Here is a tiny trained network, its code and every weight. The questions are about switching its units off for an input and a target symbol, where a switched-off unit gives its printed mean instead of its output.

import numpy as np


def w(rows, s, z=0):
    codes = np.array(rows[::2]) - 128.0
    scale = np.full(codes.shape[1], s)
    scale[-1] = z or s
    return codes * scale


def norm(h):
    return h / np.sqrt((h * h).mean(-1, keepdims=True) + 1e-5)


def f(y):
    return np.maximum(y, 0)


def softmax(a):
    e = np.exp(a - a.max(-1, keepdims=True))
    return e / e.sum(-1, keepdims=True)


def log_softmax(a):
    a = a - a.max(-1, keepdims=True)
    return a - np.log(np.exp(a).sum(-1, keepdims=True))


def net(x, mask):
    ids = ['αβγεζηθλπτφψω'.index(c) for c in x.split()]
    T = len(ids)
    res = E[ids] + P[:T]
    u = 0
    for l in range(2):
        q, k, v = (norm(res) @ M[l].T for M in (Q, K, V))
        z = softmax(np.where(np.tri(T) > 0, q @ k.T / 4**0.5, -1e9)) @ v
        res = res + np.where(mask[u], z, O[l][:, -1]) @ O[l][:, :-1]
        u += 1
        y = f(norm(res) @ A[l][:, :-1].T + A[l][:, -1])
        res = res + np.where(mask[u : u + 4], y, B[l][:, -1]) @ B[l][:, :-1]
        u += 4
    return log_softmax(norm(res)[-1] @ U[:, :-1].T + U[:, -1])


Q, K, V, O, A, B = {}, {}, {}, {}, {}, {}
E = w([
[128,142,95],'α',
[125,148,96],'β',
[255,239,83],'γ',
[140,177,126],'ε',
[125,141,93],'ζ',
[120,85,110],'η',
[174,109,150],'θ',
[124,146,97],'λ',
[148,89,124],'π',
[122,142,94],'τ',
[125,147,98],'φ',
[86,134,134],'ψ',
[122,144,100],'ω',
],0.008)
P = w([
[155,167,4],'0',
[144,160,34],'1',
[138,155,55],'2',
[134,151,73],'3',
[132,146,87],'4',
[126,141,103],'5',
[124,136,113],'6',
[123,129,129],'7',
[121,122,143],'8',
[122,117,152],'9',
[117,113,165],'10',
[119,120,156],'11',
],0.0031)
Q[0] = w([
[105,40,170],'L0H0',
[195,35,202],'L0H0',
[79,254,13],'L0H0',
[36,238,52],'L0H0',
],0.01)
K[0] = w([
[131,193,91],'L0H0',
[173,197,39],'L0H0',
[106,61,199],'L0H0',
[70,62,255],'L0H0',
],0.0099)
V[0] = w([
[208,129,69],'L0H0',
[253,57,121],'L0H0',
[187,82,139],'L0H0',
[232,183,164],'L0H0',
],0.0036)
O[0] = w([
[111,58,253,250],'L0H0',
[205,15,199,171],'L0H0',
[180,77,128,123],'L0H0',
[220,192,229,37],'L0H0',
],0.0026,0.0019)
A[0] = w([
[193,131,52,254],'L0N0',
[122,9,99,46],'L0N1',
[187,241,177,105],'L0N2',
[2,73,96,79],'L0N3',
],0.0039,0.0014)
B[0] = w([
[45,34,251,253],'L0N0',
[7,193,138,200],'L0N1',
[18,3,33,146],'L0N2',
[150,132,4,202],'L0N3',
],0.0032,0.0034)
Q[1] = w([
[11,29,64],'L1H0',
[254,219,147],'L1H0',
[57,7,126],'L1H0',
[231,208,142],'L1H0',
],0.0068)
K[1] = w([
[254,146,65],'L1H0',
[12,125,150],'L1H0',
[252,183,116],'L1H0',
[11,100,150],'L1H0',
],0.0056)
V[1] = w([
[252,186,112],'L1H0',
[189,215,132],'L1H0',
[192,173,39],'L1H0',
[37,209,200],'L1H0',
],0.0025)
O[1] = w([
[247,187,16,3],'L1H0',
[201,179,40,23],'L1H0',
[182,241,172,154],'L1H0',
[111,6,84,86],'L1H0',
],0.0017,0.0018)
A[1] = w([
[48,146,52,120],'L1N0',
[127,87,173,114],'L1N1',
[117,137,188,250],'L1N2',
[104,253,86,221],'L1N3',
],0.0054,0.0022)
B[1] = w([
[252,112,105,254],'L1N0',
[125,176,136,153],'L1N1',
[207,187,106,173],'L1N2',
[57,173,244,183],'L1N3',
],0.0035,0.0049)
U = w([
[146,155,134,32],'α',
[156,190,150,94],'β',
[206,149,67,86],'γ',
[44,57,233,143],'ε',
[26,217,66,194],'ζ',
[108,168,154,36],'η',
[143,177,149,76],'θ',
[117,201,77,75],'λ',
[151,176,131,93],'π',
[252,148,117,76],'τ',
[211,80,233,125],'φ',
[138,183,155,79],'ψ',
[106,32,29,255],'ω',
],0.011,0.0043)

Each question gives the input, a string of symbols that net reads in full, and the target symbol t.
The units are the heads (4 rows each of Q, K, V and O) and the neurons (one row each of A and B). Each row of codes is followed by its name. A weight is (code - 128) times the scale printed after its matrix; where a second scale follows, it is the last column's (O, A, B and U).
mask holds one flag per unit, layer by layer, with each layer's heads first. A switched-off unit (its flag False) gives its mean, the last column of its rows in O or B, instead of its output. The means were averaged over made-up inputs and are rounded, as every weight is.
A unit's drop is (log p(t) with every unit on - log p(t) with that unit switched off) / (log p(t) with every unit on - log p(t) with every unit switched off).
The circuit of an input: a set's keep is (log p(t) with only the set's units on - log p(t) with every unit switched off) / (log p(t) with every unit on - log p(t) with every unit switched off). Starting from all 10 units, units are removed one at a time, each time the one whose removal leaves the highest keep (on an exact tie, the one counted first), for as long as the keep stays at least 0.8.
circuit, biggest first: the units of the circuit, biggest drop first
k most important neurons of layer l: the k neurons of layer l with the biggest drops, biggest first
drop of u: that unit's drop, to one decimal
input ω ε α β η τ η τ λ, target ω: circuit, biggest first : [L0H0]
input λ θ λ ω τ τ α β ε τ η, target ω: 2 most important neurons of layer 0 : [L0N0, L0N3]
input ζ α η ε, target ω: circuit, biggest first : [L0N2, L0H0, L0N1]
input α π π, target ε: circuit, biggest first : [L1N0, L0N3]
input η π τ, target ε: circuit, biggest first : [L0H0, L0N0]
input ζ π α, target ε: circuit, biggest first : [L0N0, L0H0]
input η λ ζ η α α π λ, target ε: circuit, biggest first : [L0H0, L1N0]
input α ζ φ π ζ α φ α, target ε: 2 most important neurons of layer 0 : [L0N0, L0N1]
input ε π β, target ε: circuit, biggest first : [L0H0, L0N0]
input ω α ζ π ζ θ ω ε, target φ: 3 most important neurons of layer 1 : [L1N0, L1N3, L1N2]
input ζ α λ ζ ψ α π φ, target ε: circuit, biggest first : [L0H0, L1N0]
input α ψ η λ α λ θ ψ β τ, target ζ: 2 most important neurons of layer 1 : [L1N3, L1N2]
input ε β α α π ζ ζ, target ε: circuit, biggest first : [L0H0, L1N0]
input λ β η α λ ζ λ α α η β, target ω: circuit, biggest first : [L0H0]
input τ α η ψ τ ω ζ ω ε φ, target ζ: 2 most important neurons of layer 1 : [L1N3, L1N2]
input ζ α α α α η π ε, target ε: 2 most important neurons of layer 1 : [L1N0, L1N1]
input η π φ η π, target ε: 2 most important neurons of layer 0 : [L0N1, L0N3]
input π ζ η φ ψ η α θ β, target φ: 2 most important neurons of layer 1 : [L1N2, L1N3]
input τ ψ β η η ω η ω θ ζ, target φ: 2 most important neurons of layer 1 : [L1N2, L1N3]
input π η η λ ψ ε, target ζ: circuit, biggest first : [L0N2]
input η θ τ ω ψ α α α τ λ λ, target ζ: drop of L0H0 : 1.6
input α α ζ τ β α ψ, target ζ: drop of L1H0 : 0.0
input η η ζ ε α ε α λ ψ π ψ ζ, target ζ: drop of L0N2 : 0.3
input ω λ β θ π η λ α ψ η φ β, target ω: 3 most important neurons of layer 1 : [L1N0, L1N2, L1N1]
input α φ λ α, target τ: 3 most important neurons of layer 0 : [L0N1, L0N0, L0N2]
